Below is a small trained network, with its code and all its weights. Each question gives an input and a class and asks what happens when units are switched off, that is, made to give their printed mean instead of their output.

import numpy as np


def w(rows, s, z=0):
    codes = np.array(rows[::2]) - 128.0
    scale = np.full(codes.shape[1], s)
    scale[-1] = z or s
    return codes * scale


def f(y):
    return y / 2 * (1 + np.tanh(0.7978845608 * (y + 0.044715 * y**3)))


def log_softmax(a):
    a = a - a.max(-1, keepdims=True)
    return a - np.log(np.exp(a).sum(-1, keepdims=True))


def net(x, mask):
    res = np.array(x, float).reshape(1, 5) / 4 @ E
    y = f(res @ A[0][:, :-1].T + A[0][:, -1])
    res = res + np.where(mask, y, B[0][:, -1]) @ B[0][:, :-1]
    return log_softmax(res[-1] @ U[:, :-1].T + U[:, -1])


A, B = {}, {}
E = w([
[129,137,76,57,242,10,184],'x0',
[201,218,234,212,118,73,135],'x1',
[137,128,126,129,133,140,139],'x2',
[86,56,162,198,77,79,232],'x3',
[134,131,121,134,131,137,137],'x4',
],0.012)
A[0] = w([
[118,79,41,85,166,97,135,147],'n1',
[142,104,166,165,81,130,136,139],'n2',
[76,91,90,139,114,193,120,168],'n3',
[178,192,145,160,186,53,161,83],'n4',
[66,115,165,148,84,130,211,145],'n5',
[193,104,178,185,75,147,113,113],'n6',
[132,146,164,142,187,114,215,140],'n7',
[59,61,89,138,52,214,60,200],'n8',
[112,109,105,96,161,120,133,129],'n9',
[160,191,120,92,193,158,14,254],'n10',
[155,127,205,132,98,84,126,137],'n11',
[94,95,72,144,62,227,108,192],'n12',
[83,68,66,155,105,95,201,148],'n13',
[184,154,162,114,219,34,172,86],'n14',
[51,80,166,152,66,89,245,192],'n15',
[101,63,113,139,91,82,156,148],'n16',
[111,112,124,137,111,205,131,158],'n17',
[145,183,165,195,89,181,93,139],'n18',
[195,155,217,181,84,141,74,125],'n19',
[109,24,114,109,120,221,120,184],'n20',
[193,186,135,161,175,75,154,119],'n21',
[156,205,103,66,109,136,59,237],'n22',
[109,86,127,136,114,169,114,147],'n23',
[61,116,74,72,184,113,169,132],'n24',
[106,127,116,123,130,72,158,150],'n25',
[96,86,71,31,161,175,103,175],'n26',
[140,143,127,92,108,200,112,172],'n27',
],0.011,0.0096)
B[0] = w([
[168,112,87,37,123,194,216,202],'n1',
[114,125,159,176,117,93,171,167],'n2',
[90,133,128,111,162,76,97,188],'n3',
[78,175,124,139,189,77,35,192],'n4',
[118,117,108,176,147,67,180,181],'n5',
[152,95,143,184,123,125,166,179],'n6',
[107,109,128,140,140,81,118,177],'n7',
[67,179,129,126,183,87,53,239],'n8',
[144,112,111,81,139,168,158,161],'n9',
[175,222,110,80,97,208,96,253],'n10',
[113,133,152,163,115,99,138,167],'n11',
[95,185,124,131,164,98,55,221],'n12',
[122,72,156,117,182,96,177,187],'n13',
[73,143,127,87,203,79,75,211],'n14',
[93,54,157,174,143,9,184,219],'n15',
[123,97,139,124,159,93,131,170],'n16',
[110,155,159,125,126,104,101,176],'n17',
[194,147,157,179,78,160,159,193],'n18',
[182,104,179,200,73,184,172,198],'n19',
[78,119,96,122,177,70,76,211],'n20',
[82,191,143,125,161,131,27,187],'n21',
[176,254,113,109,117,184,89,223],'n22',
[80,140,163,150,168,90,101,163],'n23',
[211,82,79,85,145,195,220,200],'n24',
[111,96,127,101,153,117,115,165],'n25',
[130,145,75,74,157,151,143,229],'n26',
[135,216,130,113,95,134,113,180],'n27',
],0.0094,0.021)
U = w([
[95,185,122,109,135,130,24,251],'0',
[18,103,159,146,161,73,92,123],'1',
[184,128,75,74,119,192,172,102],'2',
[143,2,103,100,133,118,185,55],'3',
[199,157,187,158,11,185,109,29],'4',
[145,76,166,222,53,110,180,105],'5',
],0.0099,0.0026)

Each question gives the input, the list of numbers given to net, and the class t.
The units are the neurons (one row each of A and B). Each row of codes is followed by its name. A weight is (code - 128) times the scale printed after its matrix; where a second scale follows, it is the last column's (A, B and U).
mask holds one flag per neuron, in row order. A switched-off neuron (its flag False) gives its mean, the last column of its row in B, instead of its output. The means were averaged over made-up inputs and are rounded, as every weight is.
A unit's drop is (log p(t) with every unit on - log p(t) with that unit switched off) / (log p(t) with every unit on - log p(t) with every unit switched off).
The circuit of an input: a set's keep is (log p(t) with only the set's units on - log p(t) with every unit switched off) / (log p(t) with every unit on - log p(t) with every unit switched off). Starting from the 12 units with the biggest drops (on a tie, the unit counted first), units are removed one at a time, each time the one whose removal leaves the highest keep (on an exact tie, the one counted first), for as long as the keep stays at least 0.8.
units of the circuit, in order: the units of the circuit, biggest drop first
unit that matters most: the unit with the biggest drop
k most important neurons: the k neurons with the biggest drops, biggest first
drop of u: that unit's drop, to one decimal
input [-5,-5,1,1,0], class 1: units of the circuit, in order	(n10)
input [0,6,-1,4,-6], class 5: units of the circuit, in order	(n19; n8)
input [2,0,-8,8,-6], class 3: 2 most important neurons	(n8; n12)
input [-5,-4,-1,1,2], class 1: 2 most important neurons	(n10; n22)
input [8,0,-7,-2,-8], class 2: 3 most important neurons	(n24; n1; n8)
input [-7,0,1,8,8], class 1: 4 most important neurons	(n8; n12; n20; n24)
input [0,0,-2,2,-1], class 1: 3 most important neurons	(n24; n19; n1)
input [5,-5,8,1,5], class 3: 2 most important neurons	(n10; n22)
input [0,7,5,-1,6], class 4: 2 most important neurons	(n19; n8)
input [1,0,-8,6,4], class 3: 2 most important neurons	(n8; n12)
input [8,7,-5,1,1], class 1: drop of n7	0.1
input [0,6,-7,-8,6], class 4: drop of n19	0.2
input [5,-8,-5,1,-3], class 3: drop of n10	0.2
input [1,-7,-1,-4,5], class 2: drop of n1	0.5
input [0,8,7,-5,-5], class 4: unit that matters most	n19
